Questions about the array below.
1) Find the third entry on the main diagonal.
2) Find the last entry, reading row by row.
3) Find the maximum.
4) Find the entry directly above -18.
5) Find the third smallest entry.
6) Find the second entry on the diagonal from the top-right corner.
7) Find the entry just left of the largest entry.
8) Find the 2nd entry on the main diagonal.
-5,37,3,-14,-31
-6,32,3,-13,-30
13,-74,-6,31,70
12,-53,-4,23,51
-8,35,2,-14,-28
12,-58,-5,25,56
-1,-20,-2,7,18
7,-34,-3,14,31
-7,45,4,-18,-44
-10,48,4,-20,-43
12,-51,-4,22,49
10,-40,-3,17,37
9,-57,-5,23,54
-5,35,3,-13,-29
7,-26,-2,12,28
11,-55,-5,24,57
1) -6
2) 57
3) 70
4) 14
5) -57
6) -13
7) 31
8) 32

m =
[[-65  82 -43  16]
 [ 69 -37  25   1]
 [ -6 -59 -57 -29]]
Rows and columns are numbered from 0.
The entry at row 1, column 0 is 69
Which number is the entry just right of -57? -29
The entry just right of -6 is -59
The entry directly above -29: 1
The entry in the top-right corner -> 16
Which number is the entry in row 0 and column 2? -43

[-501  356 -144  863  971 -506 -321 -296  584 -221 -556 -511]
The second entry from the right is -556
Find the entry just left of -321.
A: -506
The last entry -> -511
The fifth entry is 971
Find the fourth entry from the end.
A: 584

grid = [49, 48, -42, 9]
Report the entry just right of the smallest entry.
9
Report the minimum.
-42

Questions about the row below.
1) Find the 2nd largest entry.
2) Find the entry just left of -1.
3) Find the entry just right of -7.
4) Find the third-last entry.
5) Find the first entry from the left.
6) Find the entry just right of -27.
[ -7  37 -27  -1  35 -23  49  12  16  38   0   8 -14  46   0]
1) 46
2) -27
3) 37
4) -14
5) -7
6) -1

arr =
[[-75.579, -111.855, -185.777, 242.192, -28.468, 5.014, -53.929, -194.672, -124.993, -194.518, -41.467, -60.249, -70.773, -81.781],
 [-68.482, -44.147, -12.518, 123.505, -47.390, -134.291, -70.303, -144.167, -55.791, -172.229, -134.925, -129.715, -117.716, -209.208]]
Give the bottom entry of the column that holds the smallest entry.
A: -209.208
The top-left entry -> -75.579
Give the largest entry in the last column.
A: -81.781
The entry directly below -53.929: -70.303
Give the bottom-left entry.
A: -68.482
The entry just right of -55.791 is -172.229
The entry directly below 242.192 -> 123.505
Give the entry just right of -194.518.
A: -41.467
Give the entry just right of the largest entry.
A: -28.468
Give the smallest entry in the first row.
A: -194.672
Give the entry just left of 242.192.
A: -185.777
The entry just right of -60.249 is -70.773
The third largest entry is 5.014
Give the entry just left of -70.303.
A: -134.291
The second entry in reading order is -111.855
The entry directly above -70.303 -> -53.929
The entry directly below -41.467 is -134.925
The entry directly above -172.229 -> -194.518
Give the entry just left of -172.229.
A: -55.791
Give the third entry from the end, reading row by row.
A: -129.715
Give the largest entry.
A: 242.192

M =
[[  4.060 -17.242   5.444   1.588   7.662   7.513  -0.194]
 [  3.583 -17.242   2.578   1.746   3.567   3.888   0.926]
 [  6.090 -17.242   6.757   5.730   7.999   6.120   4.395]
 [  4.036 -17.242   6.441   1.098   4.917  12.107   0.913]
 [  2.815 -17.242   2.035  -0.684   2.186   5.499   1.383]
 [  9.771 -17.242  11.113   4.901   7.135  19.521   3.370]
 [  3.501 -17.242   3.583  -0.858   2.057   8.471   1.473]
 [  7.492 -17.242  14.060  12.746   7.292  28.476   4.993]
 [  7.791 -17.242   9.458   0.293   7.391   6.195   3.756]
 [  9.213 -17.242   7.804   7.787  18.530  18.919   4.022]
 [  5.894 -17.242   7.105   2.444   3.192  16.880   4.504]
 [  4.230 -17.242   2.964   3.800   7.127   9.033   3.703]
 [  5.056 -17.242   1.956   2.068   6.061   8.480   2.154]
 [  2.349 -17.242  10.464   6.818   6.546  23.153   1.506]
 [  8.816 -17.242  10.943  15.220  25.880  19.556   8.775]
 [  6.168 -17.242  12.898   7.395   4.055  28.184   4.350]]
Counting starts at 0.
Report the entry in the top-left corner.
Answer: 4.060
The entry just left of 6.195: 7.391
The entry in row 1 and column 0: 3.583
Report the entry in the bottom-left corner.
Answer: 6.168
Report the entry just left of 3.370.
Answer: 19.521
The top-right entry: -0.194
Report the entry in row 2 and column 0.
Answer: 6.090
The entry in row 0 and column 2: 5.444
Report the bottom-right entry.
Answer: 4.350
Report the entry in row 2 and column 1.
Answer: -17.242
The entry just left of 12.107 -> 4.917
Report the entry just left of 8.480.
Answer: 6.061
The entry just right of 12.746: 7.292
Report the top entry of the column that holds the largest entry.
Answer: 7.513
The entry at row 0, column 1: -17.242
Report the entry at row 1, column 1.
Answer: -17.242
The entry just left of 18.919: 18.530
The entry directly below 14.060: 9.458
Report the entry directly below 8.480.
Answer: 23.153
The entry just right of the largest entry -> 4.993
The entry just right of 1.746: 3.567
Report the entry directly below -0.194.
Answer: 0.926
Report the entry directly above 28.476.
Answer: 8.471
